Here is a tiny trained network, its code and every weight. The questions are about switching its units off for an input and a class, where a switched-off unit gives its printed mean instead of its output.

import numpy as np


def w(rows, s, z=0):
    codes = np.array(rows[::2]) - 128.0
    scale = np.full(codes.shape[1], s)
    scale[-1] = z or s
    return codes * scale


def f(y):
    return y / 2 * (1 + np.tanh(0.7978845608 * (y + 0.044715 * y**3)))


def log_softmax(a):
    a = a - a.max(-1, keepdims=True)
    return a - np.log(np.exp(a).sum(-1, keepdims=True))


def net(x, mask):
    res = np.array(x, float).reshape(1, 5) / 4 @ E
    y = f(res @ A[0][:, :-1].T + A[0][:, -1])
    res = res + np.where(mask, y, B[0][:, -1]) @ B[0][:, :-1]
    return log_softmax(res[-1] @ U[:, :-1].T + U[:, -1])


A, B = {}, {}
E = w([
[117,52,130,78,130,78,181,215,99,158,139,239],'x0',
[144,103,81,157,138,187,79,137,232,10,184,166],'x1',
[90,141,148,134,123,128,138,147,160,124,116,129],'x2',
[132,127,138,138,119,133,103,114,142,170,137,136],'x3',
[239,190,192,210,177,178,202,155,150,146,165,116],'x4',
],0.011)
A[0] = w([
[70,206,58,124,43,114,80,44,134,113,77,56,249],'neuron 1',
[143,251,165,225,187,241,149,81,134,142,154,33,140],'neuron 2',
[171,117,95,220,115,198,103,109,207,11,212,141,245],'neuron 3',
[94,58,86,101,145,149,42,157,188,69,146,221,174],'neuron 4',
[71,27,108,52,68,17,173,133,84,212,1,157,193],'neuron 5',
[82,154,76,80,83,149,28,60,120,89,31,47,253],'neuron 6',
[154,166,160,137,181,132,214,212,124,184,240,218,69],'neuron 7',
[161,147,166,177,142,153,182,89,87,166,13,82,199],'neuron 8',
],0.0061,0.002)
B[0] = w([
[177,190,85,201,77,139,188,198,80,145,105,157,210],'neuron 1',
[55,152,145,143,173,86,99,101,79,1,104,36,239],'neuron 2',
[136,150,96,176,98,122,92,80,250,31,232,95,236],'neuron 3',
[92,9,62,74,212,229,111,94,80,130,201,247,202],'neuron 4',
[144,60,187,122,67,62,7,183,148,115,162,24,247],'neuron 5',
[192,227,27,226,57,217,234,181,182,204,111,132,217],'neuron 6',
[217,150,96,183,55,111,199,192,130,160,117,165,192],'neuron 7',
[145,189,149,129,194,124,121,92,41,173,93,122,188],'neuron 8',
],0.0068,0.014)
U = w([
[188,180,122,159,25,103,231,168,60,213,2,88,252],'0',
[101,71,161,136,64,30,14,99,185,45,194,8,92],'1',
[188,147,58,162,71,187,229,128,233,126,181,184,127],'2',
[17,44,75,15,218,185,89,85,118,124,143,203,67],'3',
[81,193,180,132,251,101,159,14,33,123,31,63,81],'4',
],0.0058,0.0013)

Each question gives the input, the list of numbers given to net, and the class t.
The units are the neurons (one row each of A and B). Each row of codes is followed by its name. A weight is (code - 128) times the scale printed after its matrix; where a second scale follows, it is the last column's (A, B and U).
mask holds one flag per neuron, in row order. A switched-off neuron (its flag False) gives its mean, the last column of its row in B, instead of its output. The means were averaged over made-up inputs and are rounded, as every weight is.
A unit's drop is (log p(t) with every unit on - log p(t) with that unit switched off) / (log p(t) with every unit on - log p(t) with every unit switched off).
The circuit of an input: a set's keep is (log p(t) with only the set's units on - log p(t) with every unit switched off) / (log p(t) with every unit on - log p(t) with every unit switched off). Starting from all 8 units, units are removed one at a time, each time the one whose removal leaves the highest keep (on an exact tie, the one counted first), for as long as the keep stays at least 0.8.
units of the circuit, in order: the units of the circuit, biggest drop first
most important unit: the unit with the biggest drop
k most important neurons: the k neurons with the biggest drops, biggest first
drop when u is switched off: that unit's drop, to one decimal
input [0,-2,-3,-7,4], class 4: units of the circuit, in order : (neuron 6; neuron 5)
input [-3,-8,2,4,1], class 4: units of the circuit, in order : (neuron 7; neuron 8)
input [-7,-4,4,-2,1], class 4: units of the circuit, in order : (neuron 2; neuron 5)
input [2,0,4,-2,8], class 0: units of the circuit, in order : (neuron 7; neuron 4)
input [-2,-4,0,8,7], class 4: most important unit : neuron 2
input [-7,-6,3,1,1], class 4: 3 most important neurons : (neuron 2; neuron 8; neuron 7)
input [-5,3,4,-6,0], class 2: 3 most important neurons : (neuron 5; neuron 6; neuron 1)
input [0,3,8,0,-5], class 2: 2 most important neurons : (neuron 6; neuron 2)
input [-7,7,0,-4,0], class 2: 3 most important neurons : (neuron 6; neuron 5; neuron 1)
input [8,-3,-6,-7,0], class 1: 4 most important neurons : (neuron 5; neuron 6; neuron 1; neuron 8)
input [7,0,4,6,1], class 0: 2 most important neurons : (neuron 3; neuron 7)
input [3,1,5,-2,0], class 3: units of the circuit, in order : (neuron 6; neuron 3; neuron 5)
input [0,-1,8,2,-6], class 0: 2 most important neurons : (neuron 3; neuron 6)
input [-1,1,-1,6,8], class 1: units of the circuit, in order : (neuron 2)
input [0,-4,-1,-4,-7], class 0: 2 most important neurons : (neuron 6; neuron 3)
input [6,1,-6,3,-6], class 3: 2 most important neurons : (neuron 4; neuron 3)
input [-7,4,3,8,6], class 1: 2 most important neurons : (neuron 3; neuron 2)
input [6,5,8,2,0], class 3: 3 most important neurons : (neuron 4; neuron 6; neuron 1)
input [-4,0,-4,3,-3], class 0: 3 most important neurons : (neuron 3; neuron 4; neuron 1)
input [-1,-1,-3,-6,3], class 4: 2 most important neurons : (neuron 5; neuron 6)
input [8,2,5,7,-4], class 3: 2 most important neurons : (neuron 4; neuron 3)
input [0,6,-6,8,3], class 1: units of the circuit, in order : (neuron 6)
input [-1,-3,6,6,-3], class 0: 2 most important neurons : (neuron 3; neuron 2)
input [2,6,0,-1,-2], class 3: drop when neuron 6 is switched off : 0.1
input [-8,-8,-7,6,2], class 4: drop when neuron 7 is switched off : 0.2
input [-1,-1,-4,8,1], class 4: drop when neuron 5 is switched off : 0.5
input [-7,-4,4,3,2], class 4: drop when neuron 7 is switched off : 0.1
input [-5,2,8,-1,6], class 1: most important unit : neuron 3
